Look-ups in named tables: a row name and a column name give one cell, copied from the table.

sura:
	bive	daz
funul	7.96	6.32
kobu	5.08	5.71
loz	4.93	3.68
nodenev	5.65	2.23
sigaka	7.20	7.69
gipi	6.89	7.94

gipi, bive => 6.89
loz, daz => 3.68
kobu, daz => 5.71
kobu, bive => 5.08
sigaka, daz => 7.69
funul, daz => 6.32
sigaka, bive => 7.20
gipi, daz => 7.94
loz, bive => 4.93
nodenev, bive => 5.65
nodenev, daz => 2.23
funul, bive => 7.96
Row with the largest daz: gipi

bet =
fields: sela, zar, tidi
kedazu: [-7690, -2881, -6070]
kebid: [6033, 5585, 6423]
vum: [-1658, 4597, 1096]

What is the tidi of kebid in bet? 6423
What is the zar of kedazu in bet? -2881
What is the sela of kebid in bet? 6033
What is the tidi of vum in bet? 1096
What is the sela of vum in bet? -1658
What is the sela of kedazu in bet? -7690
What is the zar of vum in bet? 4597
What is the zar of kebid in bet? 5585
What is the tidi of kedazu in bet? -6070
Which row has the largest tidi? kebid

lur:
columns: pup, zik, buz, tove, pobobev, gan, fetata, nuri, tukide, zum
lisuna: [43.4, 73.4, 46.5, 6.1, 18.4, 60.6, 44.3, 47.7, 51.9, 46.9]
kivaza: [53.5, 31.5, 42.8, 45.4, 29.2, 56.8, 50.3, 31.3, 27.0, 61.3]
pezede: [41.8, 63.1, 63.8, 61.0, 71.5, 42.9, 55.7, 38.9, 34.8, 27.8]
natesap: [28.3, 72.4, 40.3, 27.1, 52.2, 46.9, 56.7, 69.9, 44.6, 20.1]
dopara: [32.1, 66.6, 23.9, 16.9, 71.9, 43.9, 49.2, 43.6, 85.1, 26.3]
dila: [53.4, 55.3, 67.9, 42.8, 58.2, 61.1, 41.2, 52.0, 24.3, 40.0]
manuze: [29.2, 55.2, 59.3, 53.5, 70.3, 32.1, 53.0, 43.7, 68.9, 20.4]
vin: [99.8, 59.8, 41.8, 49.5, 53.3, 37.1, 88.1, 23.0, 37.9, 71.0]

What is the nuri of manuze in lur?
43.7
What is the zik of kivaza in lur?
31.5
What is the zum of natesap in lur?
20.1
What is the pobobev of manuze in lur?
70.3
What is the buz of natesap in lur?
40.3
What is the nuri of vin in lur?
23.0
What is the nuri of dopara in lur?
43.6
What is the nuri of dila in lur?
52.0
What is the tukide of manuze in lur?
68.9
What is the gan of natesap in lur?
46.9
What is the tukide of pezede in lur?
34.8
What is the tukide of lisuna in lur?
51.9
What is the tove of pezede in lur?
61.0
What is the tove of manuze in lur?
53.5
What is the tove of vin in lur?
49.5

Table ditugof
|  | sozaso | nit | saf | fad | puropa | tugonuz | butose | buzoro |
|---|---|---|---|---|---|---|---|---|
| nok | 33 | 237 | 241 | 244 | 245 | 241 | 129 | 240 |
| pelonu | 70 | 217 | 219 | 228 | 219 | 216 | 173 | 221 |
| ribo | 97 | 227 | 231 | 237 | 235 | 234 | 161 | 230 |

What is the sozaso of pelonu in ditugof? 70
What is the tugonuz of pelonu in ditugof? 216
What is the buzoro of ribo in ditugof? 230
What is the fad of ribo in ditugof? 237
What is the fad of pelonu in ditugof? 228
What is the tugonuz of ribo in ditugof? 234
What is the butose of nok in ditugof? 129
What is the butose of pelonu in ditugof? 173
What is the tugonuz of nok in ditugof? 241
What is the puropa of nok in ditugof? 245
What is the sozaso of nok in ditugof? 33
What is the sozaso of ribo in ditugof? 97
What is the buzoro of nok in ditugof? 240
What is the saf of ribo in ditugof? 231
What is the nit of pelonu in ditugof? 217
What is the fad of nok in ditugof? 244
What is the puropa of pelonu in ditugof? 219
What is the nit of ribo in ditugof? 227
What is the buzoro of pelonu in ditugof? 221
Which row has the largest butose? pelonu

temo =
fields: dafolis, vek
fogapo: [-98.2, 84.0]
padin: [-93.2, 86.7]
fot: [-96.4, 82.5]
bav: [-95.3, 90.7]
gelu: [-96.4, 85.9]
nol: [-94.7, 86.1]
zizamim: [-95.7, 93.6]
punepu: [-96.5, 83.2]
voveg: [-94.5, 84.6]
nul: [-96.2, 81.5]

vek of bav = 90.7
vek of nul = 81.5
vek of padin = 86.7
dafolis of zizamim = -95.7
dafolis of padin = -93.2
dafolis of nul = -96.2
dafolis of gelu = -96.4
dafolis of nol = -94.7
dafolis of punepu = -96.5
vek of fogapo = 84.0
vek of fot = 82.5
vek of nol = 86.1
vek of punepu = 83.2
dafolis of bav = -95.3
dafolis of fogapo = -98.2
vek of zizamim = 93.6

lubomum:
cols = ver, sovipu, nemonol
rok: [85, 82, 54]
gop: [52, 57, 41]
salun: [99, 82, 90]
tudeso: [78, 76, 77]
zon: [85, 7, 58]
gal: [23, 40, 27]
pek: [35, 95, 95]
zugez: [72, 92, 89]
safefo: [68, 81, 49]
ruveg: [8, 22, 89]
zav: [30, 16, 29]
keb: [70, 14, 89]
buzi: [44, 30, 61]

nemonol of rok: 54
sovipu of zav: 16
ver of gal: 23
ver of rok: 85
nemonol of gal: 27
ver of safefo: 68
Which row has the largest ver? salun

kide =
fields: lenug, sak, zupen, fogipe, tovogo, pizaze, tob, lodeme, pazer
kul: [173, 430, 211, 737, -3715, -807, 1490, 5277, -584]
fozu: [4465, -115, -832, 5765, 3456, 5749, 3011, 3337, 3632]
les: [4218, 1112, 80, -3583, -757, 2065, 257, -376, -4279]
kinupef: [1522, 3380, 1681, 1617, -689, 1685, 807, 8222, -942]
vup: [4276, -1716, -1921, 3359, -1267, 3325, 2436, -2751, -2432]
luk: [-30, -311, 3975, -174, 51, 3897, -1117, 2879, -1561]
basuf: [1896, 2641, 608, 1687, 1156, -109, 4244, 1468, 2226]
bovevol: [5114, 3261, 3873, 1661, 1037, -2330, 2409, 6187, 199]
fom: [5736, 897, 1409, 6039, 1193, -5775, 1571, 5081, 527]

What is the pazer of les in kide?
-4279
What is the zupen of les in kide?
80
What is the fogipe of fom in kide?
6039
What is the fogipe of kinupef in kide?
1617
What is the pazer of kul in kide?
-584
What is the tovogo of vup in kide?
-1267
What is the lodeme of bovevol in kide?
6187
What is the lenug of kinupef in kide?
1522
What is the pizaze of bovevol in kide?
-2330

bikamev:
cols = bodomek, novus, mazekal, zafez, pok
gotim: [123, 199, 136, 156, 125]
daku: [182, 128, 107, 92, 109]
kem: [118, 102, 45, 132, 88]
kipopup: [95, 138, 81, 110, 76]
nas: [149, 151, 65, 191, 182]
sorudi: [154, 128, 101, 119, 76]
nibibo: [113, 126, 105, 112, 145]
vuvo: [123, 120, 67, 145, 102]
zute: [157, 122, 86, 127, 61]
zur: [173, 101, 64, 61, 193]
gaban: [144, 172, 104, 154, 99]

What is the zafez of kipopup in bikamev? 110
What is the novus of kem in bikamev? 102
What is the bodomek of vuvo in bikamev? 123
What is the bodomek of zute in bikamev? 157
What is the bodomek of nibibo in bikamev? 113
What is the zafez of gaban in bikamev? 154
What is the bodomek of kipopup in bikamev? 95
What is the novus of gotim in bikamev? 199
What is the mazekal of kem in bikamev? 45
What is the zafez of kem in bikamev? 132
What is the bodomek of nas in bikamev? 149
What is the pok of kipopup in bikamev? 76
What is the novus of zute in bikamev? 122
What is the zafez of gotim in bikamev? 156

